Each row is followed by its class.
[ 127  228 -174  -10  258 -259  -88  359  204  528   85  321  -90  474
 -148   80 -256  146    4  244 -381   25  323   36 -343   42   46   44
   86   64  -36  134  -43 -413  477  -50  222  144 -497 -184  278 -160
  302] => Z965
[ 146  396 -153  188  353 -160   55   96  -26  383  -87   92 -239  121
  164  112  -64  -82  177   73  170  -92  204  495   58 -192  237 -168
  115  108   45   62 -400  -92  508  -18 -290 -203 -490   90  220  -69
 -166] => Z511
[ 216  205  -75   23  300 -167 -166  290  265  420  -32  188 -249  329
  445   68  -62   61   79 -230  221 -227  268  487   21 -279 -306 -131
   10  -50  128  -53 -308  -44  210 -193  -60  -16 -560   75  243    7
   25] => Z532
[ 179  170 -186   37 -443   81  -56  387  -37  245 -165  268  224  194
  -38 -113 -254 -377  264   63 -197   88   61 -536 -116 -399  274 -208
 -565  329 -228   80 -361  384  -30  -93 -311   -2  382  157 -280  -59
 -185] => Z532
[  54  220 -364  -11  106  134 -205 -118  323  410 -398   -7  236 -242
  132 -326  -44 -215  -88   37 -117 -174 -231 -378  695 -139  -49 -448
 -797  179  297  299 -183  357  -53   12 -386  -99  -32   48  207 -111
 -242] => Z159
[ 241  211 -122  309  252 -163 -241 -102  245  324  136   45 -262   93
  307   25 -216 -151 -292   12  130 -278  264  453  140  -99  -64 -134
  -58 -104  105 -452  -79  -82  243 -252 -284   54 -503   19  394  -84
 -137] => Z552
[ 268   24 -177  -31  324  -56   42  257    2  126    7   89  312  367
  -23   46 -182  299  276  189 -470  102  322 -137  -33  197    2  132
 -217  262  156   40 -126 -168  -94 -164  485    3 -534 -299  293  -93
  220] => Z441
[   6  249 -138 -348  422  -18 -313   74  185  177  -69 -135  383 -149
  460   27  284  307  491 -214  512 -447   93  838  409  -68  -62   31
 -179 -428  394  164   55 -462 -235  -72  114   19 -461  -18  725   34
   65] => Z656
[  -7   50 -192   -2  636 -184   75   28  145  178 -288  109 -268  117
  189   21  176  700  115   16 -174   46  291  271  330  356  -54  -58
 -408  473  485  462 -265  -46  149 -204  182 -215 -552 -188  396 -179
   65] => Z159
[ 205 -113 -217   59 -170   43 -121 -113  284  -49  -69  333    5  -31
   94 -337 -192 -222 -236  -50   17 -120 -122 -335  179  -35 -174 -353
 -547  133  136  172 -139  340  -51   12 -103  220  274  164 -128  -14
 -121] => Z965
[  27  218 -125   64  443 -246   16  160   97  429    5  182 -106  145
  320   80 -227 -249  308 -182  253   15  294  170 -254 -302  216  -54
  381  -66   11   -8 -148 -141  364  171  -55 -210 -747  -99  106  -29
 -230] => Z830
[-260  590 -269 -140 -294 -254   66 -288 -254  267 -105  146   35  -90
 -199  287  144 -147  289  275  332  102  256 -521 -119 -225  623   35
  455  365  -55  250 -178 -276  622  509 -629  -13 -216  -94   64 -160
   13] => Z436
[  74  -45 -189   95  524 -143  -92  383  101  291 -214  138  107  306
   -1   23 -213  299  433  356 -513  119  364 -244   45   87   52  109
 -224  203  215  164   -2 -348   12 -245  147  -33 -594 -184  390 -279
  291] => Z610
[ 126  416 -293   80  316 -108 -107  172  162  167   26  425 -108  253
   39   17 -376 -318 -168  161  106    4  317  131  -55 -365  129  -72
  130 -102 -242 -211  -67  -99  312 -233 -508 -237 -276  305  133  132
  -22] => Z610
[  51  175   24 -134  502  -41 -114   51   84  -38  -93 -159  282  -73
  350   95  281  302  589  -65  236 -217  154  117  244  -52   76  219
  -95 -117  304  174  173 -204 -145    0  115 -209 -305    5  510  439
   53] => Z122
[  97  278  -37   -1  251 -263 -103  126   30  410  -93  329 -337  224
   89  194 -119  -28  117 -110  369  -86  429  478 -151 -151  221  -74
  225  -13  -51 -185 -187  -62  393 -193  -61 -329 -412   38  134 -117
 -161] => Z441
[ 159   66 -126  147  229  -80 -114  411  -44   31  -73  220  -84  199
  139    1 -286   -7   16  131   31  -74  219  321  183 -173   54 -115
  166  -10   85 -148 -308   53  171 -271  -41 -137 -373  280  177  -60
 -121] => Z830
[  91  191 -266   96  369 -233   20  202  194  259  150  311  -26  433
 -184  115 -214  275  -34  301 -545   67  449   87 -183    2  149   -4
 -285  284   21  -16 -152 -151  218 -144  300  -47 -291 -141  174   -8
  205] => Z610
[ 220  579  -45   10  244  133 -308 -130  174  478  -29   -4  253 -143
  461   62  212   46  144  -91  204 -197  180  234  330 -126   14   99
 -158 -169  259   18  178 -282 -208   39 -104  -28 -460   76  848  208
   24] => Z511
[ 234  157  -54  152  374   15 -227  211  232  281 -247   77 -459   33
  417 -179  -36  150 -108 -120  -46  -52  211  679  489  -88 -157 -185
 -283    9  241   52 -435 -115   28  -58 -192  108 -579  116  449 -173
 -213] => Z610
[  81   75 -116  182 -322  -77 -203  337   60  355  -98  396    6  147
   39  -82 -206  -53   -3  -23 -174   86   30 -491   51 -170 -174 -302
 -801  468   51   72 -335  348  -49  -62 -145    4  306   -1 -253 -197
  -52] => Z159
[  58  260 -145 -281  459  139 -165 -199  130  209   34 -121  455 -249
  105  140  111  -49  134  -87  464 -323  137  272  248  -28  190   84
   -2  -54  257   92  442 -154 -136  -82 -204 -171 -375    9  899  299
   18] => Z159
[  18 -162 -179    0  354 -237   37   17  172   66 -177  114  232   94
   89  169 -305  285   68  292 -417   96  221 -470  124  128  -65   78
 -119  154  268  104  112 -118   13  -58  330  -59 -527 -342  363   97
  266] => Z965
[ 154  233  -93  161  354 -174 -160  325  246  248  -44  266  -61  209
  378   19 -315 -101  -19  -97   25  -45  247  351 -135 -289   85 -114
  -12  -72 -169 -152  -83  -51  242 -236  -56  -68 -350   23   71   31
  -67] => Z610
[ 195  108 -359  -55  613 -239   80  -13  167  209 -242  205  -94  175
  200  -35   11  484  124  191 -382   21  319 -314  199  348  -25   42
 -335  422  351  423 -242 -131  286   78  -51    0 -697 -173  390  -78
   71] => Z760
[ 105  524 -150  -53  285 -163  -76  174  100  489  -30  203  -40  221
  204  171 -151  -84  241   14  191   68  365  333  -55 -250  231   28
  349   -9  -29  -40 -255 -210  292   70 -117 -204 -756 -140  362  -92
 -151] => Z122
[ -70  322 -138  196  171 -116 -109  235   38  256  -86  377  -48  278
  177  191 -259  -39  270   25  -10   67  345  230  -74 -121  226   43
  -10 -144  -33  -96 -230 -251  323    1  -43 -160 -513 -127  244  -11
  -97] => Z511
[-160  616 -183  -81 -244 -139 -197   64 -173  370 -137  279  103   79
  -33  229   46  -98  306  268  271  121  161 -447   99 -486  202  -75
  456  292  -62  122 -165 -172  308   82 -450  -51  -61  129  193 -395
   51] => Z760
[  37 -272 -216  -64  159 -273 -240  317   -3   50   24  399   97  308
 -192  144 -256  711  155  324 -264   60  478  -17   76  315  141   62
 -156  337  422  -14 -132 -185   66 -404  300 -122 -511 -182  447 -214
   71] => Z965
[-273  693 -344 -320 -364 -167  102 -265 -351  206 -168  235  424 -116
 -273  225  -29 -265  396  195  262   30  181 -542 -125 -418  635   92
  640  334   -3  224 -219 -241  574  408 -602   10 -141  -48  127 -169
  -71] => Z656
[-206  544 -174 -132 -480 -155 -108   23 -112  272  -65  293    8  -22
 -125   48   38   85  139  230  171  167  -51 -597  209 -350  171  -66
  364  416  265  176 -257 -142  270  188 -405  -43  -89  108  131 -214
   49] => Z511
[ 269  -46 -375 -100 -429 -102  -71  343   -7 -114   81  383  216  211
 -133   48 -211  464   -1  342 -311  -26  327 -280  202  335  -82  185
 -157  389  354  -77 -130 -265  -43 -188  131   79 -360 -251  453 -117
  223] => Z552
[-174  701 -198   42 -455 -199  -79  -19 -326  315   46  122  139  154
 -509  321  -46 -172   92  586  123   14  186 -446 -122 -432  378  -20
  541  391  -73 -134 -129 -130  664 -214 -638 -143  205  271   43 -342
    3] => Z965
[ 290  259 -299  166 -162 -105   84  322  118  313   77  413   95  315
 -307  119 -323  158   66  519 -325   33  532 -524 -208   73  227   55
  -45  405   93  -52   10 -332  327 -229   45    5 -407  -63  246 -107
  194] => Z441
[ 170  -76 -224  -70 -432  188  128  128    9 -227 -235  236  232 -114
  228 -256 -130 -166  -53  -89 -125  -23 -248 -626  297 -117  -90 -307
 -628  308   74   94 -355  545 -192  107  -62  -47  397   76 -355  179
 -148] => Z511
[ -95  623 -153   74 -562  -47  -99  -40 -279  333 -217   87  323 -146
 -109  267  145  203  237  552   26  122   68 -743  396 -206  125   31
  127  563  435  125 -291   24  163   36 -519 -227  -45  112  378 -205
  -35] => Z965
[ 110   16 -175  -55 -483   58 -101  142  169  454 -349  303  183   -7
 -308 -119 -319 -444 -179  341  195  -55  128 -697   57 -236   66 -160
 -336  243  -10  107   46  223  -75  -56 -325   23  132  221  119   13
  -39] => Z436
[ 174  201 -260  -88  197 -195  -72   83   92  311  -42  104  147  217
   96   52  -72  305  164  180 -283  -17  208 -147  214  224  -37   70
 -127  340  257  129 -141 -191  212  -43   42   42 -575 -163  396 -220
   54] => Z436
[-331  762  -68  -72 -397 -312  -81   22 -176  255 -148  230  226   32
 -163  223   21  174  174  290   34  135   96 -614  -28 -298  301  161
  482  372  -10  153 -131 -146  390    0 -345 -140  -66  -95  -54 -230
  -17] => Z436
[  59  412 -101  -76  589   97  -93  -80  217  445  104 -249  292  -55
  227  124    5 -290  447  -35  321 -163  286  231 -193 -358  287   81
  -98 -125  -90  175  170 -423  135   93 -195 -209 -318  -42  531  242
  112] => Z610
[   4  432 -211   22  287 -315 -199   73  121  551  -60  292 -110  349
   85  265 -122  -19  234   46  293  -63  526  609 -118 -125  246  -29
  184  -98   39  -37 -304 -330  546   18  -89 -193 -749 -201  323 -262
 -130] => Z552
[  50   31  -48   -6  194  -62 -153  235 -148  -23   91  187  -87  240
   41  138 -240 -109   90  -34  -10    9   60  338 -161 -156  151   -5
  202  -71 -181 -271 -176  -64   81 -126 -146 -154 -244  -30  140  -54
 -174] => Z436
[-229  653 -161   -3 -215 -136  115 -194  -88  300  -40  118   77   75
 -230  183   53 -134  205  298   43  144   35 -814  -74 -451  412 -109
  350  379 -141  211 -155  -12  502  139 -440 -187   -9  104 -215  -32
   37] => Z610
[  64  324 -123 -386  467   84 -172 -214  198  364  188 -103  479 -193
   80  130  142 -197  433 -283  395 -348   95  444 -198 -134  323  141
  169 -285  -68   19  368 -398   66  281   44   -1 -225 -207  680  231
  112] => Z441
[ 217   21 -339  115  461 -147    2  -45  233  206 -239  163  -72   85
   98  -90 -128  133  -97  156 -297   63  241 -489  156  285 -111   33
 -369  413  371  370   90  -67  292  -10 -211  -38 -481  -95  436   83
  221] => Z441
[ 194  356 -222   80   -8   14  -73  188  -11  308  -69  176  -78    2
  442  -35   13   26  -62 -132  138 -136  246  199  222  -97 -236  -12
 -156   80  211 -166 -293  -87   17  -12 -284 -139 -456 -117  422   48
 -123] => Z511
[ 157   22 -138  104 -106  178   90  141   15  -81  -29  126  125  129
  200  -86  -34 -235  -68 -138 -102    1   39 -357   20 -317 -258 -343
 -490  264 -158   23 -218  516  -86 -153 -102   76  460   47 -358  -56
  -98] => Z532
[  55   52  -30 -180  418   77   73 -534  118    3  138 -188  214  -72
  386  146  178 -171  239 -293  395 -308  156  292 -240   15  201  118
    2 -157   80   44  301 -228   69  185   35  -51 -281 -189  418  402
   59] => Z511
[-267  643 -256 -221 -379  -58 -176   -6 -144  252 -189  138  415 -146
  -89  202   -3 -111  139  321  354   29  135 -417  178 -330  113   98
  451  138   87  116  -86 -296  254  217 -559   28 -143   27  318 -317
  -27] => Z441
[ 142  376  -75  -85  612  112  -98 -174  207  358   -1 -414  464 -172
  247  219  220  -78  539    7  446 -484  346  398   17 -219  290  113
 -127 -235  101  -27  349 -468   41 -112  157  -98 -353  -55  720  152
  175] => Z532
[-315  781 -195 -314 -281 -324 -219   28 -117  542 -204  431  -18  -45
   13  315   18  159  252  172  382  141  128 -476  130 -358  292   33
  321  416  122  298 -270 -287  443  265 -483  -57 -269  -67  346 -455
   37] => Z511
[  76  324 -153  103  445 -230   80  635   86  450  -59  292   -7  425
  -68   97 -293  331  233  311 -366  163  385 -130 -157   90  257   19
 -203  301  -41  246 -248 -198  291 -178  237 -130 -570  -52  142   -5
  186] => Z159
[ 137  453  -38 -188  316  -17 -236 -114  204  354  -14 -121  268 -163
  313  111  192   28  418  -73  473 -273  283   38   97 -251  161  148
  -11  -52   94   68  250 -308   65  -15 -189   24 -238   36  650  119
   91] => Z159
[ 118   52 -112 -315  414  -46 -100 -331  234  117   70  -91  253 -127
  201  177   85  -20  302 -145  650 -378  381  194  -73  -20  211  180
  241 -181  178   91  302 -259  161  124  152   -9 -502 -142  738  304
   28] => Z965
[-258  827 -191  -37 -257 -152 -204  -53 -232  243 -214  148   29 -179
 -145  237  136   42  114  315  218   39  263 -355  188 -308  515   42
  204  355  -41  133 -163 -109  382   22 -707  -44   98  132  323 -337
 -216] => Z656
[ 255 -222 -144   88  164   41   16  427   -6  121 -158  124  130  246
  122  -66 -193  442  113  264 -519   90  278 -157  220  215 -266   47
 -423  386  408  156 -219  -83 -303 -295  421  -60 -379 -172  483  -50
  275] => Z760
[  42  166 -278  106  311 -294  -15   62   96  376 -249  372 -121  168
   48  -29 -138  227  154  135 -409  162  270 -302  108  191 -135    2
  122  185  294  250  -75 -282  316   35 -145  -23 -496 -135  327  -54
  288] => Z610
[  92   27 -139  -36 -537   53 -180  379  128  194 -105  234  375  126
   -8 -246 -240  -44   52  161 -226   62   65 -629  172 -190 -123 -196
 -480  178  201  -62 -188  207 -308 -165  -52  -37  150  -54 -128   -8
  -18] => Z760
[ 187  120 -154  160  831 -285  -34   73  135  440  -51    5 -109  172
   15  131   52  390  170  156 -158  -69  376 -203 -124  189  -39   -1
 -228  329   94  243   19 -143  419 -184  -15 -116 -513 -220  256 -131
  218] => Z610
[ 109  256 -215  -40 -178   31 -208 -100  432  435 -235  251  -74 -244
  375 -335   71 -135   78 -301  103   93 -391 -488  429  -10 -180 -362
 -733  213  181  488 -346  334   32  436 -317  -64   94   16 -183 -185
 -107] => Z760
[ 172  414 -118  147  208 -162  -79  336  -48  409   32  331   33  231
  141  218 -227   35  151  205  177  -11  486  295 -147 -262  273  -14
   81   89  -87 -242 -249 -221  259 -159 -209 -165 -551   37  264  -50
 -155] => Z610
[ 261   71 -223  139  180  -32  284  -81  242  251 -210  161   71  111
  256 -115  -90  239  228  119 -564   75  188 -473  213  263   18  -50
 -339  292  251  246 -245  -81 -153  188  383  152 -702 -323  171  190
  397] => Z122
[-131  702 -228  210 -430 -236   50 -158  -44  371  105   99   46   76
 -249  194 -167 -327   -7  366  126  164  253 -808  -54 -468  255 -136
  346  498  -96    1 -167  -18  503   96 -585   34  -78  144 -192 -138
  -60] => Z122
[ 240 -141 -197  -43  872 -286   29  -59  283  302 -259   14  -94  110
  271  -93    8  441  230  -60 -332  -54  362 -154   55  370    3   16
 -235  280  317  371   56 -112  249 -126  200   40 -772 -338  297 -222
  164] => Z760
[  73  517 -219 -371  558   -8 -124  -16  142  267  177 -157  535  -82
  191  165  105   31  410   23  498 -323  331  362  167 -118  185  230
  214 -205   61  -14  266 -338   50  -69 -122 -150 -379   87  892  319
   15] => Z760
[ 115  105 -101   54  -57  140  -75   98  229  289 -176  208   56   94
  -32 -265 -148 -228 -170  -13   10   17    6 -508  108 -285 -171 -352
 -549  290   34  132 -227  563 -102 -224 -150 -167  319  169 -173   45
 -100] => Z760
[-323  661 -459 -256  -62 -108  110 -356 -177  147 -163   43  347 -209
 -186  145  -27 -382  117  384  385  -84   65 -501    2 -480  400   50
  704  144    8  159    3 -323  532  275 -616  -44 -164   82  330 -125
    3] => Z965
[ 143   98 -152 -120 -338   33   30  238  214  280 -167  257  248   43
   -2 -162 -152 -295   34   46   43   97   21 -758  -33 -417  -50 -305
 -419  304  -27  231 -200  421 -120  110 -183 -145  221   43 -397  142
   54] => Z830
[-239  550 -173  -46 -205 -189  101 -358 -228  -99 -264  -52  264 -186
  -36  139  258  175  229  304  165  -86  101 -503  194  -95  252   67
  225  486  266  289 -337   37  305  210 -400 -258   11  -72  -16  -15
 -218] => Z760
[-316  741 -126 -257 -333 -395 -112  -93 -179  373   13  325  257   67
 -552  362   47  210  249  567  399   15  349 -307 -145 -287  636  138
  535  306   32  100  -65 -316  538   29 -359  -43  -13   74  219 -270
   -3] => Z760
[ 219  -40 -267  -68  647 -128  168  198  229  327 -426  -77  261  150
   -5    5   10  436  342  329 -286  -52  493 -137  152  -56    5   12
 -154  471  452  410 -154 -138   57 -160  250  -78 -669    0  448  135
  254] => Z532
[ 119  -96 -231  119  711 -201   92   10  194  207 -265  127   64   99
  155  -54  -17  557  177  268 -416   69  313 -332  200  254  -55  -67
 -427  350  412  300 -188   88   35 -144  133   15 -524  -98  296   55
  264] => Z965
[  -8  416 -208  144  120 -284   71  577    9  347   17  354  158  361
  -63  159 -163  444  275  340 -556  135  273 -504 -112   33  -45  151
 -232  394  125  130 -200 -203   57  -84  191   54 -391 -176  241   99
  270] => Z965
[ 219  178 -329  119  393  -93 -152   14  283  449 -218  147   59   91
  134 -113  -46  331  -69  205 -511  -45  261 -432  301  270 -130  -57
 -634  363  325  128  -84  -68   77  -67  -98  124 -524 -223  474 -133
  135] => Z159
[ 105  174   65  338  396 -127 -153  231  121  120   66  168 -422  179
  378   55   -1  347 -169 -107   86 -123  181  524  193   20 -257 -137
 -181   20   89 -141 -260   32  204 -353   58 -112 -294  119  127  -77
 -121] => Z830
[-330  445 -114   71 -472  -32   72  -95 -168  -60 -127  252   -1   -2
  -73  110  159  249   41  119   -3  136   67 -429  281 -142  275 -180
   75  468  177  198 -338  183  266   17 -241 -172  126   57 -161  -31
 -162] => Z159
[ 108  202 -294   49  486 -226  -56  401   52  534 -112   68  338  237
   73   78 -116  300  361  385 -432  146  525 -401 -185 -156   18  154
 -122  247  194  177  -50 -323  158  -91  -54  -77 -532 -252  451  -21
  283] => Z830
[  25  -77  -81    2 -199  156 -145  207  179   38 -140  208   94   29
  122 -148 -155 -258 -100 -244  -56  161 -184 -479  139 -178 -300 -352
 -496  280   -8  153  -86  570 -230  -95  -78 -128  416   48 -345 -127
  -10] => Z159
[  83  158 -101 -190  675   52 -105 -271  217  204  200 -419  334 -124
  163  240  277 -112  568  -77  732 -358  220  545 -236    0  249  134
  119 -243   -9   83  357 -424  307   65  -14 -118 -299 -127  523  -27
  171] => Z441
[-314  724 -168 -240 -354 -232   34 -243 -145  318  -54  123  189 -125
   -7  358   55  -70  262   39  408  -45  202 -216    5 -226  405  147
  518  232   49  131 -218 -264  541  465 -234   62 -334 -228  277 -196
 -124] => Z830
[  77  140  -90  -73 -425   36 -165  476  178  182 -363  249  164   23
  170  -88  -15  169  239   43  -45  -69  126 -601  192 -356  -14 -207
 -556  320  252  229 -311  390 -164 -199  -37   10  212  190  -67   24
  -94] => Z965
[  18  199  -31   75  386 -235 -216  381  136  366  -35  486 -361  244
  220  169 -101  251  227 -179  260  101  294  565   59  -49  -59 -114
   -8   65  217  124 -284  -99  242  -68  148 -345 -463  -27  265 -243
  -94] => Z760
[ 158   93 -234   33  492 -312  -86  247  296  612 -242  252   15  242
   68   -9 -149  431  284  212 -336  130  381 -437   24   30   59   15
 -296  427  316  371  -95 -232  245  -57   90  -67 -757 -162  343  -80
  175] => Z441
[ 108  -64 -262  -41 -477  237  117 -266  -58 -191 -211   54  493 -179
  199 -188  -79 -350    1   51  -66 -204 -171 -445  188  -59  -22  -55
 -616  107  223   65 -177  182 -213  288 -236  206  188  -84   77  223
 -186] => Z830
[ -27  -58 -129   66  285 -275  124  167  187  -61  223  176 -110  378
   34   62 -181  596  -27  109 -483  178  187 -144   28  565  -68  182
 -346  442  217   84 -108  -83   61 -172  485   21 -536 -340   43 -207
  185] => Z532
[-141  445 -350 -369 -133 -227  -41  -66  -97  188 -386  164  145 -204
    2  128  174  225  226  301  363 -155  213 -884  326 -337  228   -1
  300  390  315  191  -93  -13  356   -8 -630 -206 -178  126  308    9
  130] => Z441
[ 165   32 -149  -84   90 -312  -63  412  123  131   46  303   14  338
   -9   10 -159  611  185  211 -373   46  358 -262  187  273   12   43
 -213  493  298   80 -256   -9   46 -243  300  -69 -452  -71   82 -170
  103] => Z760
[-162  629 -224 -249 -277 -337 -195  -75 -114  501 -230  176   96 -128
 -242  282   93   95  244  239  420   37  370 -429   63 -428  420   50
  523  374   53  129  -89 -202  587   74 -576   20 -202   42  221 -397
  -26] => Z122
